Below is a small trained network, with its code and all its weights. Each question gives an input and a class and asks what happens when units are switched off, that is, made to give their printed mean instead of their output.

import numpy as np


def w(rows, s, z=0):
    codes = np.array(rows[::2]) - 128.0
    scale = np.full(codes.shape[1], s)
    scale[-1] = z or s
    return codes * scale


def f(y):
    return np.maximum(y, 0)


def log_softmax(a):
    a = a - a.max(-1, keepdims=True)
    return a - np.log(np.exp(a).sum(-1, keepdims=True))


def net(x, mask):
    res = np.array(x, float).reshape(1, 5) / 4 @ E
    y = f(res @ A[0][:, :-1].T + A[0][:, -1])
    res = res + np.where(mask, y, B[0][:, -1]) @ B[0][:, :-1]
    return log_softmax(res[-1] @ U[:, :-1].T + U[:, -1])


A, B = {}, {}
E = w([
[129,127,125,132,126,130,124,123,125,123,129,133],'x0',
[136,126,129,125,127,123,131,121,129,130,125,124],'x1',
[167,75,221,171,173,97,116,143,38,131,163,145],'x2',
[74,170,107,106,255,136,32,152,72,97,120,146],'x3',
[81,65,105,159,116,223,149,63,102,243,100,44],'x4',
],0.0078)
A[0] = w([
[88,213,74,82,152,113,136,143,199,118,100,102,46],'N0',
[95,97,136,137,191,194,130,90,63,205,106,67,1],'N1',
[181,154,129,120,105,89,124,159,226,105,139,165,65],'N2',
[108,98,152,160,184,224,112,117,92,220,129,110,180],'N3',
[185,104,204,145,6,73,199,135,134,123,136,137,100],'N4',
[107,90,98,138,32,202,176,106,202,203,110,73,129],'N5',
[69,158,91,122,188,166,90,128,102,124,125,125,62],'N6',
[85,198,37,105,124,150,107,113,213,80,111,153,156],'N7',
[112,130,189,141,226,102,94,182,89,97,148,163,90],'N8',
],0.012,0.0097)
B[0] = w([
[155,56,146,172,169,152,108,128,125,128,150,189,162],'N0',
[220,54,138,144,144,110,80,130,128,138,163,210,179],'N1',
[94,68,136,137,117,162,157,112,108,163,106,67,168],'N2',
[102,77,128,113,92,110,154,136,138,107,101,61,219],'N3',
[171,14,116,131,142,107,88,134,130,126,133,119,212],'N4',
[59,248,125,116,139,148,165,135,127,120,120,124,248],'N5',
[148,67,128,145,106,126,171,113,143,135,141,84,165],'N6',
[165,53,145,129,98,92,122,126,110,136,126,92,205],'N7',
[110,195,106,137,156,162,110,125,148,136,143,228,198],'N8',
],0.013,0.017)
U = w([
[120,102,133,128,98,110,147,118,126,136,106,78,137],'0',
[160,99,137,148,155,107,80,138,120,122,137,151,206],'1',
[68,255,113,129,151,146,135,135,139,123,117,154,8],'2',
],0.011,0.0014)

Each question gives the input, the list of numbers given to net, and the class t.
The units are the neurons (one row each of A and B). Each row of codes is followed by its name. A weight is (code - 128) times the scale printed after its matrix; where a second scale follows, it is the last column's (A, B and U).
mask holds one flag per neuron, in row order. A switched-off neuron (its flag False) gives its mean, the last column of its row in B, instead of its output. The means were averaged over made-up inputs and are rounded, as every weight is.
A unit's drop is (log p(t) with every unit on - log p(t) with that unit switched off) / (log p(t) with every unit on - log p(t) with every unit switched off).
The circuit of an input: a set's keep is (log p(t) with only the set's units on - log p(t) with every unit switched off) / (log p(t) with every unit on - log p(t) with every unit switched off). Starting from all 9 units, units are removed one at a time, each time the one whose removal leaves the highest keep (on an exact tie, the one counted first), for as long as the keep stays at least 0.8.
units of the circuit, in order: the units of the circuit, biggest drop first
top k neurons: the k neurons with the biggest drops, biggest first
drop of u: that unit's drop, to one decimal
input [0,0,1,8,-1], class 2: top 3 neurons -> [N8; N4; N1]
input [-2,2,-1,-5,7], class 2: units of the circuit, in order -> [N5]
input [0,7,1,4,-8], class 2: top 2 neurons -> [N8; N4]
input [-7,4,-8,-2,1], class 2: top 2 neurons -> [N5; N4]
input [0,5,2,8,-7], class 2: top 3 neurons -> [N8; N4; N1]
input [8,-4,6,5,-1], class 2: top 2 neurons -> [N8; N4]
input [-1,2,7,4,0], class 2: top 2 neurons -> [N8; N4]
input [3,7,-2,-1,5], class 2: drop of N5 -> 0.6
input [2,-8,8,6,-5], class 2: drop of N5 -> 0.0
input [-1,4,3,4,-1], class 2: drop of N4 -> 0.4
